Below is a small trained network, with its code and all its weights. Each question gives an input and a class and asks what happens when units are switched off, that is, made to give their printed mean instead of their output.

import numpy as np


def w(rows, s, z=0):
    codes = np.array(rows[::2]) - 128.0
    scale = np.full(codes.shape[1], s)
    scale[-1] = z or s
    return codes * scale


def f(y):
    return np.maximum(y, 0)


def log_softmax(a):
    a = a - a.max(-1, keepdims=True)
    return a - np.log(np.exp(a).sum(-1, keepdims=True))


def net(x, mask):
    res = np.array(x, float).reshape(1, 4) / 4 @ E
    y = f(res @ A[0][:, :-1].T + A[0][:, -1])
    res = res + np.where(mask, y, B[0][:, -1]) @ B[0][:, :-1]
    return log_softmax(res[-1] @ U[:, :-1].T + U[:, -1])


A, B = {}, {}
E = w([
[253,117,32,175,67,142],'x0',
[165,240,180,139,110,216],'x1',
[129,229,87,50,211,31],'x2',
[1,167,33,104,48,159],'x3',
],0.0089)
A[0] = w([
[102,14,167,124,74,168,123],'n0',
[106,78,124,111,79,195,131],'n1',
[176,150,33,146,78,138,118],'n2',
[98,56,82,132,133,57,146],'n3',
[128,156,158,131,98,125,254],'n4',
[237,104,31,122,91,109,108],'n5',
[201,83,201,120,163,79,108],'n6',
[90,45,89,123,143,72,94],'n7',
[164,63,164,119,175,103,117],'n8',
[106,126,156,127,100,84,133],'n9',
[172,212,126,161,83,140,127],'n10',
[105,49,110,129,119,58,76],'n11',
[107,130,126,134,161,146,209],'n12',
[60,145,76,130,129,149,145],'n13',
[85,155,79,127,94,112,156],'n14',
[10,132,254,108,169,103,100],'n15',
[58,170,60,117,66,134,75],'n16',
[104,97,124,132,134,99,104],'n17',
[154,238,193,135,93,214,111],'n18',
[47,136,52,154,94,156,94],'n19',
[85,152,104,100,69,145,123],'n20',
[192,132,148,123,154,143,100],'n21',
[160,126,181,139,180,130,184],'n22',
[140,174,129,125,130,53,115],'n23',
[142,24,73,127,128,57,149],'n24',
[119,157,99,131,128,56,95],'n25',
[198,94,181,131,128,74,101],'n26',
[67,122,154,147,134,93,180],'n27',
[93,116,141,160,155,105,107],'n28',
[121,148,102,128,168,58,105],'n29',
[142,67,143,138,103,165,94],'n30',
[124,165,105,151,145,109,102],'n31',
[161,169,83,105,141,92,91],'n32',
[166,215,131,116,143,81,106],'n33',
[151,57,198,145,97,164,123],'n34',
[60,112,198,119,119,138,117],'n35',
[137,155,123,118,132,90,223],'n36',
[112,158,146,130,157,164,133],'n37',
[109,189,92,124,175,58,84],'n38',
[163,164,195,179,121,77,89],'n39',
[142,174,121,129,157,163,115],'n40',
[92,142,158,116,143,128,86],'n41',
[103,111,161,168,80,146,102],'n42',
[124,97,138,109,128,163,91],'n43',
[129,213,163,111,123,200,67],'n44',
[147,120,179,86,97,103,96],'n45',
[114,108,138,188,124,163,81],'n46',
],0.013,0.0099)
B[0] = w([
[100,151,52,100,148,112,197],'n0',
[122,148,69,115,163,112,180],'n1',
[151,51,131,182,94,117,196],'n2',
[129,164,159,90,84,181,203],'n3',
[253,192,73,95,132,237,207],'n4',
[149,27,116,194,77,111,212],'n5',
[137,146,196,155,168,78,204],'n6',
[79,134,177,87,83,161,188],'n7',
[140,165,174,140,155,105,182],'n8',
[134,119,133,145,116,138,151],'n9',
[113,115,142,109,84,171,185],'n10',
[70,126,182,102,83,142,176],'n11',
[196,155,94,125,132,171,183],'n12',
[161,159,166,139,159,112,195],'n13',
[163,158,153,134,166,124,194],'n14',
[115,16,121,197,66,90,247],'n15',
[118,136,212,153,174,56,201],'n16',
[112,125,147,108,111,147,150],'n17',
[72,139,183,55,61,165,219],'n18',
[137,146,195,142,177,66,198],'n19',
[149,145,169,145,160,104,184],'n20',
[124,126,174,141,138,104,166],'n21',
[174,161,160,136,152,136,199],'n22',
[100,132,83,109,146,106,177],'n23',
[136,150,151,79,85,213,213],'n24',
[84,130,97,121,138,113,168],'n25',
[139,134,176,142,158,80,182],'n26',
[189,119,111,134,108,156,193],'n27',
[124,101,138,130,106,136,150],'n28',
[99,132,74,106,138,116,182],'n29',
[101,124,85,116,144,105,163],'n30',
[96,114,120,122,129,107,147],'n31',
[76,112,86,121,137,89,171],'n32',
[81,128,92,111,141,97,194],'n33',
[106,144,69,105,159,104,186],'n34',
[132,77,127,161,109,112,185],'n35',
[190,169,47,109,157,173,202],'n36',
[132,115,139,116,109,153,162],'n37',
[71,123,72,108,145,88,197],'n38',
[101,137,179,144,151,90,163],'n39',
[93,127,137,114,108,146,160],'n40',
[127,94,127,148,116,118,156],'n41',
[98,133,82,110,149,105,160],'n42',
[100,117,120,126,130,100,137],'n43',
[71,124,169,104,90,133,184],'n44',
[119,122,145,142,138,109,140],'n45',
[82,125,93,123,135,94,150],'n46',
],0.028,0.016)
U = w([
[83,129,169,70,54,151,110],'0',
[159,141,180,149,178,48,107],'1',
[158,3,94,181,73,92,109],'2',
[67,125,33,97,158,65,122],'3',
[225,148,78,129,130,173,254],'4',
[95,111,108,166,137,149,96],'5',
],0.012,0.0076)

Each question gives the input, the list of numbers given to net, and the class t.
The units are the neurons (one row each of A and B). Each row of codes is followed by its name. A weight is (code - 128) times the scale printed after its matrix; where a second scale follows, it is the last column's (A, B and U).
mask holds one flag per neuron, in row order. A switched-off neuron (its flag False) gives its mean, the last column of its row in B, instead of its output. The means were averaged over made-up inputs and are rounded, as every weight is.
A unit's drop is (log p(t) with every unit on - log p(t) with that unit switched off) / (log p(t) with every unit on - log p(t) with every unit switched off).
The circuit of an input: a set's keep is (log p(t) with only the set's units on - log p(t) with every unit switched off) / (log p(t) with every unit on - log p(t) with every unit switched off). Starting from the 12 units with the biggest drops (on a tie, the unit counted first), units are removed one at a time, each time the one whose removal leaves the highest keep (on an exact tie, the one counted first), for as long as the keep stays at least 0.8.
circuit, biggest first: the units of the circuit, biggest drop first
unit that matters most: the unit with the biggest drop
k most important neurons: the k neurons with the biggest drops, biggest first
drop of u: that unit's drop, to one decimal
input [7,-8,8,-2], class 0: unit that matters most => n24
input [-8,-6,-5,-7], class 2: 4 most important neurons => n15, n35, n16, n19
input [8,-8,5,5], class 0: 3 most important neurons => n24, n3, n7
input [-3,5,-7,7], class 1: 2 most important neurons => n19, n16
input [-3,2,3,-2], class 4: 2 most important neurons => n5, n2
input [-3,-2,4,2], class 3: 2 most important neurons => n5, n38
input [-3,-5,7,-6], class 3: 3 most important neurons => n38, n29, n23
input [7,-2,0,6], class 2: 2 most important neurons => n5, n2
input [-3,-8,1,-8], class 0: 2 most important neurons => n24, n7
input [2,-5,6,2], class 3: 2 most important neurons => n18, n38
input [7,-8,7,-6], class 0: 2 most important neurons => n24, n3
input [2,8,8,-4], class 0: 2 most important neurons => n18, n10
input [8,-6,7,7], class 2: 2 most important neurons => n5, n2
input [8,0,-3,-8], class 1: circuit, biggest first => n6
input [0,1,-3,-2], class 4: 2 most important neurons => n38, n33
input [-7,4,0,-5], class 2: drop of n15 => 2.0
input [5,-5,5,-2], class 0: drop of n0 => 0.3
input [-5,-3,4,4], class 2: drop of n15 => 1.6
